Here is a tiny trained network, its code and every weight. The questions are about switching its units off for an input and a class, where a switched-off unit gives its printed mean instead of its output.

import numpy as np


def w(rows, s, z=0):
    codes = np.array(rows[::2]) - 128.0
    scale = np.full(codes.shape[1], s)
    scale[-1] = z or s
    return codes * scale


def f(y):
    return np.maximum(y, 0)


def log_softmax(a):
    a = a - a.max(-1, keepdims=True)
    return a - np.log(np.exp(a).sum(-1, keepdims=True))


def net(x, mask):
    res = np.array(x, float).reshape(1, 6) / 4 @ E
    y = f(res @ A[0][:, :-1].T + A[0][:, -1])
    res = res + np.where(mask, y, B[0][:, -1]) @ B[0][:, :-1]
    return log_softmax(res[-1] @ U[:, :-1].T + U[:, -1])


A, B = {}, {}
E = w([
[255,110,44,149,166],'x0',
[92,221,22,109,76],'x1',
[162,218,152,20,214],'x2',
[126,129,127,133,133],'x3',
[133,133,132,130,123],'x4',
[127,128,129,130,128],'x5',
],0.0068)
A[0] = w([
[95,190,192,77,159,155],'n0',
[129,55,212,156,170,252],'n1',
[78,212,205,76,176,140],'n2',
[144,165,5,82,116,120],'n3',
[171,108,79,167,144,157],'n4',
[130,195,102,123,130,107],'n5',
[110,94,172,142,101,180],'n6',
[46,98,160,154,57,188],'n7',
[121,111,119,143,115,159],'n8',
[198,63,40,212,114,134],'n9',
[63,203,36,153,55,179],'n10',
[184,143,175,103,205,135],'n11',
[173,119,132,117,162,126],'n12',
[73,94,147,139,67,173],'n13',
[124,162,115,139,115,144],'n14',
[128,242,70,101,120,91],'n15',
[130,187,97,112,136,103],'n16',
[181,115,128,149,169,162],'n17',
[230,157,89,86,195,80],'n18',
[129,132,134,128,144,134],'n19',
],0.012,0.0043)
B[0] = w([
[103,77,184,88,179,211],'n0',
[239,111,144,173,188,254],'n1',
[99,51,187,81,175,227],'n2',
[59,149,124,226,153,211],'n3',
[144,115,162,174,78,190],'n4',
[109,119,94,144,162,169],'n5',
[167,139,105,149,160,193],'n6',
[172,193,55,117,162,233],'n7',
[135,123,102,136,104,159],'n8',
[122,54,167,184,38,241],'n9',
[68,136,40,55,49,237],'n10',
[122,195,172,68,117,201],'n11',
[149,168,139,116,112,166],'n12',
[156,176,71,130,149,206],'n13',
[126,109,96,116,134,153],'n14',
[98,99,59,157,199,207],'n15',
[110,124,97,147,165,169],'n16',
[174,156,140,124,88,183],'n17',
[139,255,140,146,148,211],'n18',
[127,134,136,119,130,139],'n19',
],0.032,0.0092)
U = w([
[167,180,68,217,213,228],'0',
[127,218,51,27,65,146],'1',
[172,25,253,61,153,155],'2',
[45,6,132,73,159,3],'3',
[214,27,215,163,50,129],'4',
[59,44,130,178,14,66],'5',
[169,252,191,70,106,93],'6',
],0.0048,0.0013)

Each question gives the input, the list of numbers given to net, and the class t.
The units are the neurons (one row each of A and B). Each row of codes is followed by its name. A weight is (code - 128) times the scale printed after its matrix; where a second scale follows, it is the last column's (A, B and U).
mask holds one flag per neuron, in row order. A switched-off neuron (its flag False) gives its mean, the last column of its row in B, instead of its output. The means were averaged over made-up inputs and are rounded, as every weight is.
A unit's drop is (log p(t) with every unit on - log p(t) with that unit switched off) / (log p(t) with every unit on - log p(t) with every unit switched off).
The circuit of an input: a set's keep is (log p(t) with only the set's units on - log p(t) with every unit switched off) / (log p(t) with every unit on - log p(t) with every unit switched off). Starting from the 12 units with the biggest drops (on a tie, the unit counted first), units are removed one at a time, each time the one whose removal leaves the highest keep (on an exact tie, the one counted first), for as long as the keep stays at least 0.8.
units of the circuit, in order: the units of the circuit, biggest drop first
k most important neurons: the k neurons with the biggest drops, biggest first
drop of u: that unit's drop, to one decimal
input [-6,-7,2,6,-1,4], class 2: most important neuron	n2
input [8,2,0,-5,-5,-7], class 5: 2 most important neurons	n9; n1
input [8,0,3,-1,-4,0], class 6: units of the circuit, in order	n18; n11
input [2,-5,8,-7,7,6], class 6: 2 most important neurons	n18; n11
input [-7,4,1,-8,-1,-7], class 3: 3 most important neurons	n2; n0; n18
input [1,-2,-4,2,-4,2], class 4: units of the circuit, in order	n9; n15
input [1,8,-7,-3,1,4], class 5: 3 most important neurons	n9; n3; n18
input [-1,1,6,-3,3,4], class 3: 2 most important neurons	n1; n15
input [7,1,-2,1,-7,4], class 5: drop of n3	0.1
input [-1,-2,5,-2,5,5], class 2: drop of n11	0.0
input [-2,6,-8,-5,4,5], class 1: drop of n10	0.2
input [6,-2,1,-6,7,2], class 6: drop of n18	0.7
